Small tables with named rows and columns. After each table, cells are looked up by row and column.

papafel =
	dosuf	ded	dof	menite	der	fot
zosek	47	113	155	104	146	193
zuf	47	115	158	106	155	196
fubovov	53	128	163	96	159	178
tig	46	99	140	86	155	195
kaviz	45	115	166	99	155	195
pabuso	49	104	142	88	141	193
tek	45	112	152	94	146	189
deteki	48	110	157	105	155	194

zosek, der: 146
zosek, menite: 104
tek, dof: 152
zosek, fot: 193
pabuso, dof: 142
zuf, dof: 158
deteki, fot: 194
kaviz, fot: 195
tig, dof: 140
deteki, dof: 157
Which row has the largest der? fubovov

fuzil.tsv
	dek	kupabo	detepif	vaf	reti	fosug	dopu	nir
boro	108	96	119	95	121	106	123	137
muli	170	144	142	157	146	169	117	121
sibe	49	162	87	86	112	59	233	231
vut	77	128	81	70	128	84	194	232
ziruf	151	115	142	147	160	150	85	104
sot	131	146	131	137	134	133	147	145
zoven	51	69	159	85	160	49	142	159
rim	116	155	119	128	117	119	167	154
robuvug	182	140	189	185	161	177	104	87
kuv	66	150	77	89	95	74	192	186
zutoluz	97	119	114	107	101	97	136	122

nir of muli is 121
vaf of muli is 157
dek of sot is 131
kupabo of rim is 155
fosug of vut is 84
dek of rim is 116
nir of zutoluz is 122
detepif of muli is 142
Which row has the largest dek? robuvug

soniz =
fields: guduzu, velek, mututu, zubafi, dopi, kos, mil, misimu
tememi: [5, -15, 44, -10, -76, -51, 59, 0]
zed: [19, -36, 2, -48, -56, -30, 52, 1]
vak: [-29, -55, -35, -31, -32, -6, -58, -24]
noka: [-26, -25, -15, -19, -32, -25, -18, -24]
viginaz: [29, -20, -1, -38, -50, -68, -16, 21]
baned: [-27, -15, -4, -12, -35, -32, -1, -25]
zav: [-45, -20, -45, -16, -4, -24, -77, -35]
duleg: [-12, -16, 23, -11, -58, -38, 38, -14]
vorute: [-22, -8, -14, -17, -24, -39, -12, -22]

baned, zubafi -> -12
noka, misimu -> -24
viginaz, dopi -> -50
tememi, misimu -> 0
duleg, velek -> -16
viginaz, guduzu -> 29
vak, mututu -> -35
tememi, mututu -> 44
vak, dopi -> -32
noka, kos -> -25

duzig.tsv
	pap	saped	sol	suk	popinap	fod	todan	sef	lod
subi	94	197	150	243	212	147	178	178	174
mev	123	189	204	84	153	128	192	193	249
fepuler	197	175	210	131	116	184	95	185	175
pifo	194	63	143	188	196	156	193	224	226
ralu	183	135	195	116	87	221	88	184	191
lunato	159	128	144	178	176	142	175	161	152
paga	142	188	101	135	151	244	124	108	166

pifo, popinap: 196
ralu, sef: 184
pifo, sol: 143
paga, sef: 108
pifo, todan: 193
subi, lod: 174
paga, saped: 188
fepuler, lod: 175
mev, todan: 192
ralu, saped: 135
lunato, popinap: 176
paga, fod: 244
lunato, pap: 159
lunato, suk: 178
lunato, sef: 161
lunato, saped: 128
Which row has the largest suk? subi

rukeri:
|  | dof | netibis | gubuv | fet | zud | bav | buzogo | duzuvif | sek | piz |
|---|---|---|---|---|---|---|---|---|---|---|
| bep | 162 | 77 | 120 | 163 | 183 | 120 | 63 | 104 | 116 | 113 |
| kul | 195 | 122 | 141 | 93 | 144 | 80 | 76 | 38 | 173 | 152 |
| zek | 161 | 156 | 124 | 102 | 142 | 112 | 180 | 125 | 170 | 119 |
| seduso | 126 | 78 | 200 | 162 | 112 | 165 | 142 | 118 | 164 | 98 |
| nuriped | 67 | 134 | 151 | 85 | 69 | 121 | 123 | 91 | 124 | 165 |
| dop | 103 | 123 | 110 | 78 | 163 | 86 | 126 | 102 | 123 | 154 |
| gopi | 144 | 147 | 135 | 141 | 97 | 154 | 139 | 180 | 143 | 114 |

buzogo of bep: 63
piz of dop: 154
netibis of kul: 122
gubuv of nuriped: 151
piz of gopi: 114
piz of seduso: 98
fet of kul: 93
sek of bep: 116
buzogo of kul: 76
zud of nuriped: 69
fet of gopi: 141
bav of kul: 80
gubuv of zek: 124
zud of gopi: 97
piz of zek: 119

nomi:
|  | gamusu | zag | vur | bod | nuti | bagiz |
|---|---|---|---|---|---|---|
| movi | 229 | 238 | 133 | 202 | 87 | 183 |
| vifo | 119 | 172 | 184 | 84 | 247 | 242 |
| gorutov | 205 | 187 | 23 | 188 | 136 | 66 |
| laf | 246 | 135 | 155 | 156 | 36 | 246 |
| mis | 154 | 160 | 138 | 206 | 97 | 184 |
| nen | 251 | 151 | 158 | 112 | 95 | 106 |

bod of gorutov: 188
bagiz of movi: 183
gamusu of movi: 229
bagiz of mis: 184
vur of gorutov: 23
vur of mis: 138
bagiz of laf: 246
gamusu of nen: 251
vur of movi: 133
bagiz of vifo: 242
nuti of mis: 97

badat =
,sabopeb,gisakad,sesu,mol
dur,-31,-28,-12,48
dob,-75,-4,-30,-38
rupepe,0,7,22,-76
turipus,-5,-20,20,31
lokozam,25,-6,-16,-66
dez,-12,-34,-23,54

What is the mol of dez in badat?
54
What is the sabopeb of turipus in badat?
-5
What is the gisakad of rupepe in badat?
7
What is the sabopeb of rupepe in badat?
0
What is the gisakad of lokozam in badat?
-6
What is the mol of dob in badat?
-38
What is the gisakad of dur in badat?
-28
What is the sesu of turipus in badat?
20
What is the mol of lokozam in badat?
-66

Table luten
        vukupat  reki  bavugu  kabomis  gubefi  pazepan  ratav  fovid  nuzama  gipi
sinoz        40    10    -218      155     296      234    -82   -164     478   204
ziz        -286   256     -27     -214     192     -187    185     57     341   125
lir        -555   332    -278     -182     187       24    331    193     353   657
fiso        -62   286    -393       25      -1      -53   -141   -154     430  -161
ledad      -154   410     231      356    -111      128   -152    194     553   710
dola       -228   342    -227     -117    -156      145   -116    -56     377    72
netafi     -180   361     492      106     386     -196     81   -224     460    34
sebufa      -19  -434    -285      -44       0      141   -282    -23     404   133
numon       215   392     290      656     -56     -450    146   -100     665   407
bagi        -38  -365    -297      -76       9       78   -222      9     393    75
mul         -10  -405    -316     -149     -30      148   -263      7     365    50
ner         521  -400    -401     -230    -320      102      6    -13     335    19
vamak        34  -248     -50      -64    -120      627    610   -278     397   318
gili        419  -141    -455     -470    -315      239     71    -88     246  -221

What is the fovid of sinoz in luten?
-164
What is the ratav of vamak in luten?
610
What is the gipi of netafi in luten?
34
What is the bavugu of gili in luten?
-455
What is the kabomis of fiso in luten?
25
What is the bavugu of mul in luten?
-316
What is the bavugu of sebufa in luten?
-285
What is the ratav of bagi in luten?
-222
What is the fovid of mul in luten?
7
What is the gubefi of ziz in luten?
192
What is the nuzama of ner in luten?
335
What is the ratav of ner in luten?
6
What is the pazepan of fiso in luten?
-53
What is the pazepan of netafi in luten?
-196
What is the gubefi of numon in luten?
-56
What is the nuzama of dola in luten?
377
What is the gubefi of sebufa in luten?
0

